Below are the code and all the weights of a small trained network. Each question names an input and a target symbol and asks about switching units off, where a switched-off unit gives its printed mean instead of its output.

import numpy as np


def w(rows, s, z=0):
    codes = np.array(rows[::2]) - 128.0
    scale = np.full(codes.shape[1], s)
    scale[-1] = z or s
    return codes * scale


def softmax(a):
    e = np.exp(a - a.max(-1, keepdims=True))
    return e / e.sum(-1, keepdims=True)


def log_softmax(a):
    a = a - a.max(-1, keepdims=True)
    return a - np.log(np.exp(a).sum(-1, keepdims=True))


def net(x, mask):
    ids = ['βγζηλμτψ'.index(c) for c in x.split()]
    T = len(ids)
    res = E[ids] + P[:T]
    u = 0
    for l in range(3):
        r = res
        for j in range(2):
            rows = slice(2 * j, 2 * j + 2)
            q, k, v = (r @ M[l][rows].T for M in (Q, K, V))
            z = softmax(np.where(np.tri(T) > 0, q @ k.T / 2**0.5, -1e9)) @ v
            o = O[l][rows]
            res = res + np.where(mask[u + j], z, o[:, -1]) @ o[:, :-1]
        u += 2
    return log_softmax(res[-1] @ U[:, :-1].T + U[:, -1])


Q, K, V, O = {}, {}, {}, {}
E = w([
[96,97,8,166,153,156,48],'β',
[101,66,118,214,99,147,167],'γ',
[95,115,99,137,94,128,217],'ζ',
[109,207,105,136,140,159,214],'η',
[97,156,189,113,146,153,162],'λ',
[175,148,119,174,162,221,160],'μ',
[163,84,139,109,94,206,117],'τ',
[139,234,151,128,52,107,99],'ψ',
],0.016)
P = w([
[69,181,186,141,49,186,142],'0',
[71,189,182,139,63,191,131],'1',
[86,172,179,132,76,188,134],'2',
[100,145,165,121,81,176,137],'3',
[107,128,153,114,93,167,145],'4',
[120,109,140,101,98,159,148],'5',
[135,92,129,92,101,151,145],'6',
[147,78,121,79,105,144,142],'7',
[158,58,109,73,111,135,139],'8',
[175,50,100,59,112,127,138],'9',
[187,39,77,46,112,117,129],'10',
[192,20,75,43,111,105,131],'11',
[200,1,66,43,111,99,120],'12',
],0.0092)
Q[0] = w([
[107,150,12,115,83,187,58],'0.h1',
[207,186,213,70,108,94,143],'0.h1',
[180,121,103,187,152,59,151],'0.h2',
[86,99,98,149,40,162,206],'0.h2',
],0.011)
K[0] = w([
[123,173,24,112,40,240,43],'0.h1',
[212,182,207,2,120,64,117],'0.h1',
[149,112,182,164,140,101,219],'0.h2',
[136,87,148,60,240,16,90],'0.h2',
],0.0096)
V[0] = w([
[141,170,254,151,106,95,155],'0.h1',
[103,152,155,120,75,217,156],'0.h1',
[168,103,63,155,185,92,113],'0.h2',
[41,139,182,16,244,97,43],'0.h2',
],0.0082)
O[0] = w([
[201,109,143,161,96,76,122,108],'0.h1',
[94,2,139,211,165,98,215,249],'0.h1',
[118,158,42,61,161,177,96,59],'0.h2',
[119,146,245,76,192,109,50,1],'0.h2',
],0.0081,0.0079)
Q[1] = w([
[89,124,116,193,95,163,161],'1.h1',
[118,128,157,68,164,126,166],'1.h1',
[160,208,157,177,10,134,106],'1.h2',
[142,194,146,133,125,112,144],'1.h2',
],0.011)
K[1] = w([
[204,135,94,22,126,122,91],'1.h1',
[227,112,197,147,58,182,157],'1.h1',
[123,253,249,119,71,177,232],'1.h2',
[132,76,98,161,49,236,76],'1.h2',
],0.0054)
V[1] = w([
[69,123,142,91,220,107,206],'1.h1',
[254,123,174,185,86,183,142],'1.h1',
[153,159,122,103,88,203,191],'1.h2',
[28,153,93,111,144,119,53],'1.h2',
],0.0057)
O[1] = w([
[14,145,1,163,130,57,187,140],'1.h1',
[141,119,195,196,107,190,165,191],'1.h1',
[105,141,205,95,143,115,146,205],'1.h2',
[162,68,101,167,198,127,50,1],'1.h2',
],0.0079,0.0067)
Q[2] = w([
[199,129,133,189,150,188,120],'2.h1',
[220,249,141,94,173,113,58],'2.h1',
[230,149,153,94,172,64,91],'2.h2',
[165,174,161,113,39,129,127],'2.h2',
],0.014)
K[2] = w([
[137,104,123,103,9,90,97],'2.h1',
[68,156,174,180,68,122,151],'2.h1',
[66,107,167,221,107,125,157],'2.h2',
[65,152,118,186,124,150,52],'2.h2',
],0.013)
V[2] = w([
[105,220,49,224,127,166,143],'2.h1',
[7,164,110,56,49,30,126],'2.h1',
[85,1,107,122,27,135,42],'2.h2',
[133,227,82,206,85,31,93],'2.h2',
],0.0089)
O[2] = w([
[181,192,104,193,202,112,131,249],'2.h1',
[64,170,117,207,22,91,92,113],'2.h1',
[122,127,130,242,121,251,84,188],'2.h2',
[198,212,116,105,35,124,68,75],'2.h2',
],0.012,0.013)
U = w([
[63,255,162,91,180,213,147,160],'β',
[180,118,106,168,149,136,145,32],'γ',
[162,56,51,174,110,65,139,67],'ζ',
[125,135,91,110,149,69,159,124],'η',
[90,100,174,115,161,47,99,246],'λ',
[177,112,105,121,202,70,152,114],'μ',
[58,137,150,97,176,169,160,74],'τ',
[183,141,126,76,113,152,129,245],'ψ',
],0.0068,0.011)

Each question gives the input, a string of symbols that net reads in full, and the target symbol t.
The units are the heads (2 rows each of Q, K, V and O). Each row of codes is followed by its name. A weight is (code - 128) times the scale printed after its matrix; where a second scale follows, it is the last column's (O and U).
mask holds one flag per head, layer by layer. A switched-off head (its flag False) gives its mean, the last column of its rows in O, instead of its output. The means were averaged over made-up inputs and are rounded, as every weight is.
A unit's drop is (log p(t) with every unit on - log p(t) with that unit switched off) / (log p(t) with every unit on - log p(t) with every unit switched off).
The circuit of an input: a set's keep is (log p(t) with only the set's units on - log p(t) with every unit switched off) / (log p(t) with every unit on - log p(t) with every unit switched off). Starting from all 6 units, units are removed one at a time, each time the one whose removal leaves the highest keep (on an exact tie, the one counted first), for as long as the keep stays at least 0.8.
units of the circuit, in order: the units of the circuit, biggest drop first
most important unit: the unit with the biggest drop
heads that matter: for each layer, one digit per head in row order, 1 if its drop is at least 0.15 and else 0, layers parted by /
input γ τ γ λ, target τ: units of the circuit, in order -> 2.h1; 2.h2
input λ γ ζ β γ ψ β, target ψ: units of the circuit, in order -> 1.h2; 2.h2; 0.h1
input ζ β γ, target β: most important unit -> 2.h2
input λ τ ζ γ, target τ: units of the circuit, in order -> 2.h1; 2.h2; 1.h1
input β ζ β β ζ β η ζ μ τ γ μ, target τ: units of the circuit, in order -> 2.h2; 2.h1
input γ μ ζ τ ψ λ, target ψ: units of the circuit, in order -> 2.h2; 0.h1; 2.h1
input γ μ μ μ γ ζ γ γ λ ζ τ λ ψ, target ψ: heads that matter -> 10 / 00 / 01
input γ λ η, target λ: units of the circuit, in order -> 0.h2; 2.h2
input γ γ γ λ τ γ η, target τ: heads that matter -> 00 / 10 / 11
input λ ζ γ μ λ, target μ: heads that matter -> 00 / 00 / 11
input ζ μ γ μ ζ γ γ τ η λ μ ζ ζ, target μ: heads that matter -> 00 / 00 / 11
input ζ γ β μ λ β β γ λ ζ μ ψ, target β: units of the circuit, in order -> 2.h2; 1.h2
input γ γ γ λ, target λ: units of the circuit, in order -> 2.h2; 2.h1
input β γ γ ζ ψ μ β ψ λ γ, target ψ: units of the circuit, in order -> 2.h2; 1.h1; 0.h1; 0.h2
input γ γ β, target β: units of the circuit, in order -> 0.h1
input μ γ γ, target μ: heads that matter -> 00 / 10 / 11
input λ μ η γ ψ μ, target ψ: units of the circuit, in order -> 2.h2; 0.h1; 1.h2
input γ η ζ ζ γ ζ β ζ μ γ τ, target β: heads that matter -> 10 / 10 / 01
input γ τ γ μ γ, target μ: units of the circuit, in order -> 2.h1; 2.h2; 0.h1
input τ τ γ γ η γ τ ζ ζ β μ ψ, target β: heads that matter -> 00 / 01 / 01
input ζ ζ μ γ γ ζ, target ζ: most important unit -> 0.h2
input β τ λ η τ μ γ, target β: units of the circuit, in order -> 0.h1; 2.h2; 1.h2
input λ β γ γ λ, target γ: units of the circuit, in order -> 0.h1; 2.h1
input τ ζ ζ μ γ τ γ λ λ η γ τ ζ, target τ: units of the circuit, in order -> 2.h2; 2.h1
input γ γ τ λ μ τ γ ψ γ λ ζ τ λ, target τ: heads that matter -> 01 / 10 / 11
input η γ η γ, target η: heads that matter -> 00 / 01 / 01
input γ ζ λ η γ ζ γ λ, target λ: heads that matter -> 00 / 00 / 11
input β ψ ζ ψ, target γ: most important unit -> 0.h1
input λ γ γ γ β γ ζ ψ μ λ, target γ: heads that matter -> 10 / 11 / 11
